Below is a small trained network, with its code and all its weights. Each question gives an input and a target symbol and asks what happens when units are switched off, that is, made to give their printed mean instead of their output.

import numpy as np


def w(rows, s, z=0):
    codes = np.array(rows[::2]) - 128.0
    scale = np.full(codes.shape[1], s)
    scale[-1] = z or s
    return codes * scale


def f(y):
    return y / 2 * (1 + np.tanh(0.7978845608 * (y + 0.044715 * y**3)))


def softmax(a):
    e = np.exp(a - a.max(-1, keepdims=True))
    return e / e.sum(-1, keepdims=True)


def log_softmax(a):
    a = a - a.max(-1, keepdims=True)
    return a - np.log(np.exp(a).sum(-1, keepdims=True))


def net(x, mask):
    ids = ['Ξβθλτω'.index(c) for c in x.split()]
    T = len(ids)
    res = E[ids] + P[:T]
    q, k, v = (res @ M[0].T for M in (Q, K, V))
    z = softmax(np.where(np.tri(T) > 0, q @ k.T / 2**0.5, -1e9)) @ v
    res = res + np.where(mask[0], z, O[0][:, -1]) @ O[0][:, :-1]
    y = f(res @ A[0][:, :-1].T + A[0][:, -1])
    res = res + np.where(mask[1:13], y, B[0][:, -1]) @ B[0][:, :-1]
    return log_softmax(res[-1] @ U[:, :-1].T + U[:, -1])


Q, K, V, O, A, B = {}, {}, {}, {}, {}, {}
E = w([
[136,230,116,98,136],'Ξ',
[135,174,123,132,154],'β',
[122,165,161,69,187],'θ',
[130,39,175,132,80],'λ',
[130,80,179,93,27],'τ',
[101,103,2,88,72],'ω',
],0.022)
P = w([
[205,95,80,46,137],'0',
[29,117,138,168,138],'1',
[94,146,183,156,101],'2',
[53,140,176,157,118],'3',
[192,129,113,112,132],'4',
[142,157,163,148,116],'5',
[123,148,141,182,177],'6',
[7,130,164,175,124],'7',
[74,178,178,191,137],'8',
[178,138,183,110,84],'9',
[139,144,118,158,156],'10',
[107,159,167,164,171],'11',
[108,170,198,155,117],'12',
],0.014)
Q[0] = w([
[180,68,28,68,106],'h1',
[60,107,217,136,7],'h1',
],0.017)
K[0] = w([
[62,110,72,105,125],'h1',
[254,106,98,84,136],'h1',
],0.025)
V[0] = w([
[127,172,70,137,10],'h1',
[162,11,161,170,73],'h1',
],0.013)
O[0] = w([
[141,17,58,7,217,254],'h1',
[217,129,174,157,181,213],'h1',
],0.013,0.0081)
A[0] = w([
[138,233,139,153,126,152],'n1',
[192,90,23,125,151,122],'n2',
[158,186,76,94,210,66],'n3',
[136,115,106,138,53,106],'n4',
[166,134,197,199,2,207],'n5',
[73,15,130,142,60,106],'n6',
[167,87,137,87,78,111],'n7',
[188,107,216,252,83,1],'n8',
[163,144,147,53,60,156],'n9',
[128,181,58,157,115,204],'n10',
[178,148,158,110,156,156],'n11',
[139,189,177,204,115,81],'n12',
],0.0094,0.0095)
B[0] = w([
[105,49,185,165,87,174],'n1',
[89,167,233,82,85,246],'n2',
[110,132,121,247,147,197],'n3',
[103,41,190,199,147,160],'n4',
[83,188,180,90,229,214],'n5',
[160,191,84,161,154,221],'n6',
[116,141,95,179,138,212],'n7',
[156,181,27,71,10,182],'n8',
[104,107,109,199,192,207],'n9',
[130,98,168,17,146,163],'n10',
[96,95,52,159,71,246],'n11',
[82,2,152,92,138,174],'n12',
],0.0078,0.014)
U = w([
[79,101,115,165,131,106],'Ξ',
[155,238,164,157,253,255],'β',
[89,134,213,126,127,31],'θ',
[149,197,175,93,65,239],'λ',
[146,23,192,151,91,142],'τ',
[111,158,132,27,207,58],'ω',
],0.0048,0.0038)

Each question gives the input, a string of symbols that net reads in full, and the target symbol t.
The units are the heads (2 rows each of Q, K, V and O) and the neurons (one row each of A and B). Each row of codes is followed by its name. A weight is (code - 128) times the scale printed after its matrix; where a second scale follows, it is the last column's (O, A, B and U).
mask holds one flag per unit, heads first, then neurons. A switched-off unit (its flag False) gives its mean, the last column of its rows in O or B, instead of its output. The means were averaged over made-up inputs and are rounded, as every weight is.
A unit's drop is (log p(t) with every unit on - log p(t) with that unit switched off) / (log p(t) with every unit on - log p(t) with every unit switched off).
The circuit of an input: a set's keep is (log p(t) with only the set's units on - log p(t) with every unit switched off) / (log p(t) with every unit on - log p(t) with every unit switched off). Starting from the 12 units with the biggest drops (on a tie, the unit counted first), units are removed one at a time, each time the one whose removal leaves the highest keep (on an exact tie, the one counted first), for as long as the keep stays at least 0.8.
circuit, biggest first: the units of the circuit, biggest drop first
most important unit: the unit with the biggest drop
top k neurons: the k neurons with the biggest drops, biggest first
drop when u is switched off: that unit's drop, to one decimal
input ω θ τ θ Ξ β τ β Ξ θ Ξ, target λ: most important unit : h1
input θ β τ ω λ, target θ: circuit, biggest first : (h1, n5, n12)
input τ ω τ θ Ξ Ξ Ξ, target θ: top 2 neurons : (n1, n5)
input λ Ξ β, target τ: circuit, biggest first : (n12, h1, n1)
input τ Ξ Ξ τ Ξ λ τ θ β, target τ: top 2 neurons : (n1, n12)
input θ τ τ, target θ: top 2 neurons : (n5, n12)
input τ Ξ θ τ λ Ξ ω θ, target τ: top 2 neurons : (n5, n6)
input τ ω Ξ τ β ω θ τ τ λ β τ θ, target τ: circuit, biggest first : (h1, n12, n1, n11)
input β τ Ξ ω τ Ξ τ ω λ, target β: top 3 neurons : (n5, n6, n11)
input ω Ξ τ Ξ θ ω θ τ θ Ξ β θ λ, target ω: circuit, biggest first : (h1, n6)
input θ θ ω τ τ τ τ θ λ λ Ξ, target θ: top 2 neurons : (n5, n1)
input τ τ λ λ Ξ Ξ, target τ: top 2 neurons : (n1, n12)
input λ ω λ θ τ τ τ ω Ξ Ξ λ, target λ: drop when n8 is switched off : 1.2
input τ τ τ τ θ Ξ θ θ, target θ: drop when n3 is switched off : 0.0
input ω τ τ β τ, target ω: drop when n4 is switched off : 0.1
